Below is a small trained network, with its code and all its weights. Each question gives an input and a target symbol and asks what happens when units are switched off, that is, made to give their printed mean instead of their output.

import numpy as np


def w(rows, s, z=0):
    codes = np.array(rows[::2]) - 128.0
    scale = np.full(codes.shape[1], s)
    scale[-1] = z or s
    return codes * scale


def norm(h):
    return h / np.sqrt((h * h).mean(-1, keepdims=True) + 1e-5)


def f(y):
    return y / 2 * (1 + np.tanh(0.7978845608 * (y + 0.044715 * y**3)))


def softmax(a):
    e = np.exp(a - a.max(-1, keepdims=True))
    return e / e.sum(-1, keepdims=True)


def log_softmax(a):
    a = a - a.max(-1, keepdims=True)
    return a - np.log(np.exp(a).sum(-1, keepdims=True))


def net(x, mask):
    ids = ['αγζηλμπσ'.index(c) for c in x.split()]
    T = len(ids)
    res = E[ids] + P[:T]
    r = norm(res)
    for j in range(3):
        rows = slice(2 * j, 2 * j + 2)
        q, k, v = (r @ M[0][rows].T for M in (Q, K, V))
        z = softmax(np.where(np.tri(T) > 0, q @ k.T / 2**0.5, -1e9)) @ v
        o = O[0][rows]
        res = res + np.where(mask[j], z, o[:, -1]) @ o[:, :-1]
    y = f(norm(res) @ A[0][:, :-1].T + A[0][:, -1])
    res = res + np.where(mask[3:19], y, B[0][:, -1]) @ B[0][:, :-1]
    return log_softmax(norm(res)[-1] @ U[:, :-1].T + U[:, -1])


Q, K, V, O, A, B = {}, {}, {}, {}, {}, {}
E = w([
[191,149,154,87,84,149,107,159,163],'α',
[204,199,140,96,114,122,128,136,186],'γ',
[166,191,202,116,97,121,156,122,134],'ζ',
[147,200,126,53,136,117,156,101,136],'η',
[212,127,117,97,118,93,119,43,153],'λ',
[204,138,219,146,145,41,88,134,189],'μ',
[128,178,144,108,160,116,4,111,76],'π',
[48,87,81,180,254,218,144,190,140],'σ',
],0.00067)
P = w([
[201,198,59,159,133,137,136,189,64],'0',
[145,121,101,146,74,114,154,160,1],'1',
[175,71,127,91,150,131,192,204,81],'2',
[192,171,140,126,130,179,104,100,104],'3',
[113,128,119,136,68,119,142,128,62],'4',
[150,78,135,91,148,126,174,168,132],'5',
[154,170,158,110,140,169,105,72,148],'6',
[95,132,129,131,68,117,134,108,103],'7',
[128,84,139,93,149,123,164,145,167],'8',
[102,163,156,99,131,151,104,59,202],'9',
[65,141,132,131,61,121,130,81,153],'10',
[118,89,129,95,149,120,168,144,172],'11',
],0.00095)
Q[0] = w([
[13,109,65,242,126,189,96,95,60],'h0',
[102,189,119,204,51,137,81,59,81],'h0',
[141,135,115,139,137,150,135,126,113],'h1',
[124,111,141,100,136,104,123,137,139],'h1',
[37,169,88,229,131,172,2,69,60],'h2',
[159,97,166,48,153,92,203,176,200],'h2',
],0.0069)
K[0] = w([
[195,95,90,147,168,129,176,226,51],'h0',
[252,143,143,117,96,82,145,158,75],'h0',
[158,133,112,135,109,132,149,150,92],'h1',
[118,156,157,129,148,153,87,94,147],'h1',
[226,127,112,96,124,148,198,198,65],'h2',
[48,118,125,143,154,121,83,70,202],'h2',
],0.0046)
V[0] = w([
[68,104,101,202,155,216,144,132,153],'h0',
[98,143,85,107,153,98,7,149,92],'h0',
[118,121,197,105,180,239,82,67,176],'h1',
[161,136,209,175,154,85,76,128,130],'h1',
[173,76,54,86,118,97,146,72,129],'h2',
[159,74,182,226,139,49,67,139,166],'h2',
],0.0017)
O[0] = w([
[137,103,227,83,126,179,130,91,182,4],'h0',
[25,161,109,107,71,82,86,92,254,120],'h0',
[190,117,85,132,113,119,178,202,10,42],'h1',
[89,133,142,150,61,191,130,129,88,160],'h1',
[178,116,123,46,64,115,178,70,131,126],'h2',
[225,96,171,94,186,53,105,164,132,100],'h2',
],0.0016,0.0014)
A[0] = w([
[104,155,110,81,135,149,171,133,194,85],'n0',
[184,154,59,61,110,160,215,99,102,134],'n1',
[33,97,104,128,88,116,89,129,18,2],'n2',
[106,20,137,108,180,127,132,64,236,146],'n3',
[158,76,162,123,61,109,145,154,102,94],'n4',
[81,115,217,183,96,86,5,146,57,29],'n5',
[83,118,115,175,55,115,136,19,76,79],'n6',
[30,106,65,132,141,181,193,136,101,70],'n7',
[138,214,141,158,73,135,37,74,151,140],'n8',
[35,118,147,225,85,186,63,85,119,83],'n9',
[111,168,91,130,187,128,42,37,129,174],'n10',
[136,102,82,94,166,131,116,208,194,89],'n11',
[190,140,150,154,104,82,49,139,193,173],'n12',
[151,141,244,119,231,128,166,127,172,118],'n13',
[169,76,196,92,164,241,149,147,204,95],'n14',
[109,164,125,155,175,176,156,162,59,148],'n15',
],0.0021,0.00077)
B[0] = w([
[165,51,167,132,149,126,96,97,82,143],'n0',
[99,82,151,155,142,210,72,132,199,186],'n1',
[121,59,212,28,147,169,143,106,189,108],'n2',
[148,197,191,63,87,182,94,171,111,135],'n3',
[158,168,52,143,196,150,131,164,153,121],'n4',
[152,110,134,103,148,174,143,28,249,131],'n5',
[158,112,176,93,229,58,140,180,124,159],'n6',
[188,51,152,134,57,105,75,47,107,117],'n7',
[155,158,141,124,194,210,55,107,79,252],'n8',
[246,94,83,127,144,105,159,140,144,137],'n9',
[112,182,133,172,92,129,152,210,51,190],'n10',
[128,132,172,168,119,56,209,98,79,135],'n11',
[24,82,119,112,114,170,143,66,62,212],'n12',
[172,77,67,70,151,174,62,115,78,169],'n13',
[138,200,159,97,198,107,59,20,140,163],'n14',
[101,212,145,179,35,83,82,109,111,135],'n15',
],0.0014,0.0013)
U = w([
[123,209,65,227,116,155,99,164,68,215],'α',
[157,144,203,47,181,181,50,51,102,184],'γ',
[150,3,153,197,13,118,131,70,122,141],'ζ',
[203,62,62,76,213,38,178,202,37,83],'η',
[165,54,56,65,101,221,166,202,230,85],'λ',
[78,112,78,173,205,75,182,34,219,44],'μ',
[211,186,243,138,115,85,222,164,191,6],'π',
[7,129,182,53,46,54,167,177,91,108],'σ',
],0.0067,0.0015)

Each question gives the input, a string of symbols that net reads in full, and the target symbol t.
The units are the heads (2 rows each of Q, K, V and O) and the neurons (one row each of A and B). Each row of codes is followed by its name. A weight is (code - 128) times the scale printed after its matrix; where a second scale follows, it is the last column's (O, A, B and U).
mask holds one flag per unit, heads first, then neurons. A switched-off unit (its flag False) gives its mean, the last column of its rows in O or B, instead of its output. The means were averaged over made-up inputs and are rounded, as every weight is.
A unit's drop is (log p(t) with every unit on - log p(t) with that unit switched off) / (log p(t) with every unit on - log p(t) with every unit switched off).
The circuit of an input: a set's keep is (log p(t) with only the set's units on - log p(t) with every unit switched off) / (log p(t) with every unit on - log p(t) with every unit switched off). Starting from the 12 units with the biggest drops (on a tie, the unit counted first), units are removed one at a time, each time the one whose removal leaves the highest keep (on an exact tie, the one counted first), for as long as the keep stays at least 0.8.
units of the circuit, in order: the units of the circuit, biggest drop first
unit that matters most: the unit with the biggest drop
top k neurons: the k neurons with the biggest drops, biggest first
heads that matter: for each layer, one digit per head in row order, 1 if its drop is at least 0.15 and else 0, layers parted by /
input α π μ α μ σ λ η ζ, target λ: unit that matters most	n1
input μ σ α σ σ σ γ, target α: units of the circuit, in order	[n2, n10]
input ζ γ π σ π σ π η λ π λ, target η: heads that matter	010
input σ σ π α ζ ζ μ, target α: heads that matter	110
input λ λ σ, target γ: heads that matter	100
input α λ λ, target λ: units of the circuit, in order	[n1, n8, n6]
input γ π ζ α μ λ α η π ζ ζ α, target α: heads that matter	111
input γ η σ γ π σ π σ λ λ μ α, target η: heads that matter	011
input ζ η α α α α σ σ λ η λ λ, target λ: units of the circuit, in order	[h1, n1, n8, n3]
input π μ σ η γ μ η μ λ α σ, target ζ: top 2 neurons	[n7, n9]
input π μ μ, target σ: heads that matter	110
input μ μ η λ σ γ λ μ σ μ π π, target σ: heads that matter	010
input α σ α μ π, target γ: heads that matter	000
input μ σ γ γ π μ μ μ π α α γ, target μ: units of the circuit, in order	[n8, n14, n2]
input λ μ ζ π λ ζ γ μ, target μ: heads that matter	000
input π λ λ σ σ η ζ μ γ μ σ α, target γ: units of the circuit, in order	[n14]
input ζ η α η λ, target η: heads that matter	000
input σ σ π α η, target σ: top 4 neurons	[n2, n14, n6, n13]
input σ μ η ζ, target α: heads that matter	100
input λ π γ μ μ ζ, target η: units of the circuit, in order	[h2, h0]
input μ α μ μ α α, target η: units of the circuit, in order	[h0, n11]
input ζ ζ π η σ α η π λ, target σ: heads that matter	100
input σ α σ μ, target α: units of the circuit, in order	[h0, n2, n10]
input α γ σ ζ σ μ λ μ γ, target η: unit that matters most	h2
input α π ζ λ γ σ α μ η, target η: heads that matter	001
input ζ μ γ γ γ σ π, target α: top 2 neurons	[n10, n14]
